Here is a tiny trained network, its code and every weight. The questions are about switching its units off for an input and a class, where a switched-off unit gives its printed mean instead of its output.

import numpy as np


def w(rows, s, z=0):
    codes = np.array(rows[::2]) - 128.0
    scale = np.full(codes.shape[1], s)
    scale[-1] = z or s
    return codes * scale


def norm(h):
    return h / np.sqrt((h * h).mean(-1, keepdims=True) + 1e-5)


def f(y):
    return np.maximum(y, 0)


def log_softmax(a):
    a = a - a.max(-1, keepdims=True)
    return a - np.log(np.exp(a).sum(-1, keepdims=True))


def net(x, mask):
    res = np.array(x, float).reshape(1, 3) / 4 @ E
    u = 0
    for l in range(2):
        y = f(norm(res) @ A[l][:, :-1].T + A[l][:, -1])
        res = res + np.where(mask[u : u + 4], y, B[l][:, -1]) @ B[l][:, :-1]
        u += 4
    return log_softmax(norm(res)[-1] @ U[:, :-1].T + U[:, -1])


A, B = {}, {}
E = w([
[162,101,141,81,18,150,146,87,67,182,74,176],'x0',
[116,116,177,176,116,5,60,58,204,165,188,160],'x1',
[139,124,243,42,254,225,217,172,129,106,60,107],'x2',
],0.0094)
A[0] = w([
[104,114,123,102,234,229,165,138,192,115,183,146,254],'L0N0',
[70,124,197,167,215,75,96,83,226,123,179,91,59],'L0N1',
[195,119,154,2,111,209,223,99,127,145,53,114,137],'L0N2',
[192,32,57,120,104,223,186,88,87,179,9,153,42],'L0N3',
],0.0066,0.0025)
B[0] = w([
[76,133,63,179,102,15,219,76,148,79,106,23,231],'L0N0',
[63,73,238,225,166,210,92,89,92,107,141,226,225],'L0N1',
[244,218,61,115,156,90,77,174,111,168,66,169,254],'L0N2',
[124,54,207,134,108,128,88,155,177,174,113,133,220],'L0N3',
],0.011,0.0096)
A[1] = w([
[130,35,170,58,26,161,170,81,122,206,95,186,171],'L1N0',
[101,61,109,100,48,95,102,81,86,142,220,175,185],'L1N1',
[114,81,70,138,155,147,139,180,80,131,88,21,76],'L1N2',
[2,71,92,124,158,183,143,118,89,56,166,18,6],'L1N3',
],0.0081,0.0013)
B[1] = w([
[97,76,227,121,252,236,114,26,121,156,195,124,235],'L1N0',
[131,139,131,165,118,2,188,199,54,38,118,199,253],'L1N1',
[86,139,100,38,181,145,249,93,165,105,146,108,213],'L1N2',
[101,90,158,94,82,196,71,146,168,234,225,83,221],'L1N3',
],0.0096,0.0067)
U = w([
[159,192,70,51,209,110,208,168,171,122,19,37,174],'0',
[21,97,73,135,130,205,178,136,192,113,250,8,142],'1',
[237,115,142,52,133,213,18,154,92,246,106,165,179],'2',
[140,148,51,177,69,59,122,206,72,15,168,175,171],'3',
[119,152,122,135,87,168,87,136,135,146,128,83,14],'4',
[128,153,118,107,92,178,106,111,200,82,121,136,3],'5',
[38,53,223,237,179,136,111,30,110,113,163,177,226],'6',
[125,191,131,100,120,178,91,129,138,63,135,103,2],'7',
],0.012,0.0039)

Each question gives the input, the list of numbers given to net, and the class t.
The units are the neurons (one row each of A and B). Each row of codes is followed by its name. A weight is (code - 128) times the scale printed after its matrix; where a second scale follows, it is the last column's (A, B and U).
mask holds one flag per neuron, layer by layer. A switched-off neuron (its flag False) gives its mean, the last column of its row in B, instead of its output. The means were averaged over made-up inputs and are rounded, as every weight is.
A unit's drop is (log p(t) with every unit on - log p(t) with that unit switched off) / (log p(t) with every unit on - log p(t) with every unit switched off).
The circuit of an input: a set's keep is (log p(t) with only the set's units on - log p(t) with every unit switched off) / (log p(t) with every unit on - log p(t) with every unit switched off). Starting from all 8 units, units are removed one at a time, each time the one whose removal leaves the highest keep (on an exact tie, the one counted first), for as long as the keep stays at least 0.8.
circuit, biggest first: the units of the circuit, biggest drop first
k most important neurons: the k neurons with the biggest drops, biggest first
top k neurons in layer l: the k neurons of layer l with the biggest drops, biggest first
drop when u is switched off: that unit's drop, to one decimal
input [5,5,-6], class 3: circuit, biggest first => [L1N1]
input [0,-6,-4], class 1: 4 most important neurons => [L0N2 L0N1 L1N2 L1N1]
input [1,-4,-5], class 6: 2 most important neurons => [L0N2 L1N0]
input [-3,0,3], class 1: circuit, biggest first => [L0N0 L1N3]
input [-3,7,-8], class 3: 4 most important neurons => [L1N1 L1N0 L0N3 L1N3]
input [-8,-8,2], class 1: 2 most important neurons => [L1N3 L0N0]
input [3,1,-6], class 3: 3 most important neurons => [L1N1 L0N3 L0N1]
input [0,7,-7], class 3: 4 most important neurons => [L1N1 L0N3 L1N0 L1N3]
input [-3,2,-5], class 3: top 2 neurons in layer 0 => [L0N3 L0N0]
input [4,4,-8], class 3: 3 most important neurons => [L1N1 L0N1 L0N3]
input [3,-2,2], class 2: 2 most important neurons => [L0N3 L0N2]
input [8,-7,-7], class 6: 2 most important neurons => [L1N0 L0N3]
input [-3,-8,-3], class 1: 2 most important neurons => [L0N2 L1N3]
input [-3,-4,0], class 0: top 2 neurons in layer 1 => [L1N0 L1N2]
input [8,3,5], class 2: circuit, biggest first => [L0N2]
input [5,-6,-7], class 6: 2 most important neurons => [L1N0 L0N2]
input [2,7,-8], class 3: 2 most important neurons => [L1N1 L0N3]
input [-2,-1,-3], class 3: top 2 neurons in layer 0 => [L0N0 L0N1]
input [-3,-3,2], class 0: top 2 neurons in layer 0 => [L0N2 L0N1]
input [5,5,3], class 2: 2 most important neurons => [L0N2 L0N1]
input [8,-2,-8], class 6: circuit, biggest first => [L1N0]
input [-6,1,7], class 1: 2 most important neurons => [L0N0 L1N3]
input [8,-3,-6], class 6: top 2 neurons in layer 1 => [L1N0 L1N1]
input [-2,1,5], class 0: 2 most important neurons => [L0N2 L0N0]
input [-4,-4,-6], class 1: top 2 neurons in layer 1 => [L1N3 L1N2]
input [-1,3,-7], class 3: drop when L1N1 is switched off => 0.2
input [7,2,3], class 2: drop when L0N2 is switched off => 0.2
input [1,2,-6], class 3: drop when L0N2 is switched off => 0.0
input [-2,1,6], class 0: circuit, biggest first => [L0N2]
input [3,3,2], class 2: drop when L0N0 is switched off => 0.2
